Each row, then roughly how far along a hidden order it lies, from 0 to 9
[  7  32  -3 -23 -12  -7  10  -3  32  13 -29  13  23   0  10 -20   1  64
  -1  -9  33   2  12 -21   2   8]
3
[  6  -3  -5  14  44   6  15  29  23  14 -20  -6   6  13   4  14   2  91
 -10   8  26  15   0  40  10  -1]
4
[  7  27  18 -15   4   5 -17  20 -38  12 -52  27  15  74  -2 -39  -5 100
 -13 -53  39 -11   8  16  31   8]
9
[  7  21 -14 -10   5   6  18   7  53  19 -17  -6  20  -3   9   6  -1  56
  -9  17  28   7   7  -3   0   1]
2
[  1   9  28  -9   7   8 -18   1 -60  14 -32  16   2  55 -10 -37  -9  48
  -7 -63  16  -9   2  18  34  12]
9
[  4  19 -22 -14   7  20  25  -1  72  30  -1 -26  23 -20   7  23 -10  27
 -12  40  17   8   6  -1   1   1]
1
[  3   3  22  -1   2 -26 -17  10 -47 -13 -31  36  -2  24   1 -41  10  63
   8 -39  22  -1   3   0   7   6]
6
[ -6   6  12 -14 -51  -2 -26 -18 -47 -19  12  14  -9  24 -10 -25  -4 -67
   6 -33 -27 -23   1 -28  -2   1]
6
[  0   5  19  -7   5   7 -14  -8 -43  12 -17   7   0  31  -7 -24  -9  14
  -5 -39   3  -6   1   8  25   9]
7
[  4  23 -34 -13 -21  15  28   3  88   9  15 -24  20 -19  11  34  -4   7
 -10  53   7  -1   6 -16 -22  -9]
1
[  9  16 -13  -3  22   0  20  23  52  14 -27   0  18   5  12   8   4  94
  -8  21  43  13   4  10   0  -1]
3
[ -1   3 -10  -4 -15   0   6  -6  26  -4  13  -7   2 -16   3  12   2 -18
   2  37  -4  -1   1 -14 -14  -5]
2
[  4  16   6 -12 -16  -4  -7   0 -10  -1 -15  13   7  23   1 -21   1  30
   0 -22  13  -6   5 -12   5   3]
5
[  3 -11 -22  23  41  22  21  28  47  11  11 -28   0   1   2  48  -3  32
 -15  43   0  13  -6  37   2 -11]
3
[  5   4  -3   9  16   2   4  23  13   3 -21   3   6  23   3   3   2  72
  -7  -2  21   4   1  22   6  -3]
5
[ -1   9  18 -17 -23 -27 -14 -29 -40  -6 -11  27  -1 -17   2 -44   6 -31
  17 -36   3  -3   5 -37  -2  12]
4
[  6  48  -4 -43 -46 -12   5 -20  44  12 -24  20  30  -8  12 -30   0  34
   3 -10  33  -7  17 -56  -8  10]
2
[  0  11 -34  -5 -23  13  24  -4  78   2  28 -29  11 -33   7  40  -3 -28
  -7  61 -11   1   2 -21 -25 -11]
0
[  8  34  10 -23  -3 -10  -5   8  -5  10 -47  27  21  34   6 -39   2 100
  -3 -36  43  -2  11  -9  14   9]
6
[ -2   9   6 -14 -23   1 -10 -13 -17  -2   0   5   1  11  -4 -15  -2 -22
   3 -19  -5 -10   3 -19   2   3]
5
[  3  16  13 -13 -14 -24 -10  -4 -23  -5 -25  28   7  10   5 -40   7  38
   9 -29  19  -2   6 -23   1   7]
5
[  0   7  13  -7  10  10  -6  -6 -23  17 -13   0   3  19  -6 -16  -9  11
  -7 -32   8  -3   1   5  18   9]
6
[ -3  34   0 -46 -68  14  -4 -46  18  18  12   2  17 -14  -2 -21 -16 -89
   0 -16 -11 -19  10 -60   1  10]
2
[  5  37  10 -31 -32  11 -10  -3  -7  15 -33  17  20  53  -2 -36 -11  51
 -12 -46  26 -18  11 -16  20   8]
7
[ -1   1 -19  -4 -23  -2  12 -14  41  -4  25 -12   3 -37   5  19   2 -55
   4  37 -15   1   1 -25 -25  -6]
1
[  1   5  -8  -4  -7  -9   6  -3  13  -2   2   2   4 -19   5  -1   4  -2
   5  15   7   2   3 -15 -13   0]
2
[  6   3 -27   9  27   4  28  27  67  10  -5 -16  12 -11  12  36   4  78
 -10  50  23  17   2  21  -9  -8]
2
[ -2  16  17 -23 -32   4 -16 -19 -32   3  -9  14   6  19  -6 -32  -8 -26
   2 -39  -3 -15   5 -25  11   9]
6
[  0  31   1 -38 -53 -10  -5 -31  11   0  -5  14  16 -12   4 -29  -2 -33
   9 -11   7 -13  11 -55 -10   7]
2
[ -4   1 -14  -7 -37  -6   3 -19  24 -15  31  -6  -3 -37   2  11   3 -77
   9  29 -25  -6   1 -39 -25  -5]
1
[  2   2   0  -1  11  -3   7  -4  14  10  -7   1   7 -12   4  -1   1  12
   1   4  13   7   2  -3   1   4]
3
[  7  15 -20  -8   5  -6  25   7  63  10  -7  -7  17 -28  14  13   5  45
  -2  35  25  12   6 -11 -14  -2]
1
[ -3  11 -17 -21 -25   5  19 -35  52  13  32 -21   9 -61   5  14  -5 -88
   5  34 -14   3   3 -37 -20   3]
0
[  9   0   7  19  38 -19  -4  48 -21 -12 -46  31   3  44   7 -14  16 100
   0 -15  45  12   2  34   7  -3]
7
[ -1  14 -21 -19 -15  22  24 -22  71  26  24 -31  15 -40   4  28 -13 -50
  -8  39 -10   1   4 -22  -9   0]
0
[ -3  14  20 -23 -47 -10 -26 -21 -49  -8  -8  26  -2  25  -7 -43  -2 -29
   8 -45  -8 -22   5 -33   3   7]
6
[  0  33   8 -36 -49  -2 -13 -25  -4   7 -11  14  12   6   0 -35  -7 -30
   3 -32   5 -16  10 -46   1  10]
4
[ 1 -3  1  1 15  5  0  4 -4  5 -6 -4  1  6  0  1 -2 21 -5 -4  3  4  0 11
  8  2]
5
[  4  11  11  -8   8  10  -3   9 -12  17 -28   5  10  34  -2 -19  -7  61
  -9 -32  20  -2   3  13  22   6]
6
[  3 -11  16  17  38   4 -12  25 -42   2 -25  11  -6  45  -6 -10   0  81
  -7 -33  14   3  -4  42  23   1]
8
[  3  -5   0  12  37  16   6  21   2  15 -16  -8   2  25  -2   9  -5  54
 -13  -4  12   6  -3  37  18  -1]
6
[  5  26   4 -14   1   8   2  -2   9  22 -22   5  18  18   3 -17  -7  44
  -8 -20  24  -1   8  -3  16   9]
5
[  0   0   8  -3  11   0  -1 -11  -8   9  -7   1   2  -6   0 -10  -2  -2
   1 -17   3   2   0   1   8   6]
4
[  2 -10  19  17  28   1 -16  30 -58  -9 -27  18  -9  60  -8 -12   2  75
  -6 -40  13  -3  -5  43  23  -2]
9
[ -5  13  15 -20 -63 -15 -29 -24 -50 -26   2  27  -6  16  -6 -38   1 -56
  12 -35 -17 -23   3 -45  -9   2]
6
[  3  18  19 -17  -7   3 -13  -4 -23  13 -33  18  11  34  -3 -34  -7  48
  -5 -51  20  -9   7  -2  23  11]
7
[  3  -7  16  13  34  -6  -5  17 -30   3 -25  14  -2  23   0 -14   3  72
  -2 -26  18   5  -2  25  18   4]
6
[  7   9 -23   9  25  14  24  31  59  12  -9 -17  13  11   8  30   0  84
 -16  37  24  10   1  30  -1  -9]
3
[  0  10  11 -10 -31  -3 -15   0 -31  -5 -13  15   1  29  -4 -25  -1  10
   1 -30   6 -13   4  -6   9   3]
6
[  1  19   4 -15 -12  17  -5  -5  -3  17 -13   0  10  30  -4  -6 -11  16
 -10 -25   7 -11   4  -2  16   5]
6
[  4  18  -2  -6 -15  -2  -5  18   3  -6 -18  14   8  35   2  -8   3  64
  -5  -2  19  -8   5   0  -1  -4]
6
[ -1  14 -10 -17 -13  22  12 -12  28  20  12 -20   9  -9  -1  11 -13 -30
  -9  12  -6  -5   2 -10   2   1]
3
[  0   3  18  -7 -13 -28 -13 -12 -37 -11 -15  28  -2 -10   3 -39   9   4
  16 -24   8   0   3 -24  -2   8]
4
[  1  10  11  -9  -4  -4  -7  -3 -25   3 -18  13   5  14  -1 -20  -1  21
   3 -31  11  -3   3  -4   7   7]
5
[  0  13  12 -10 -20   7 -25   6 -43  -4 -19  16   0  56  -8 -25  -6  32
  -6 -41   4 -17   3   1  16   1]
8
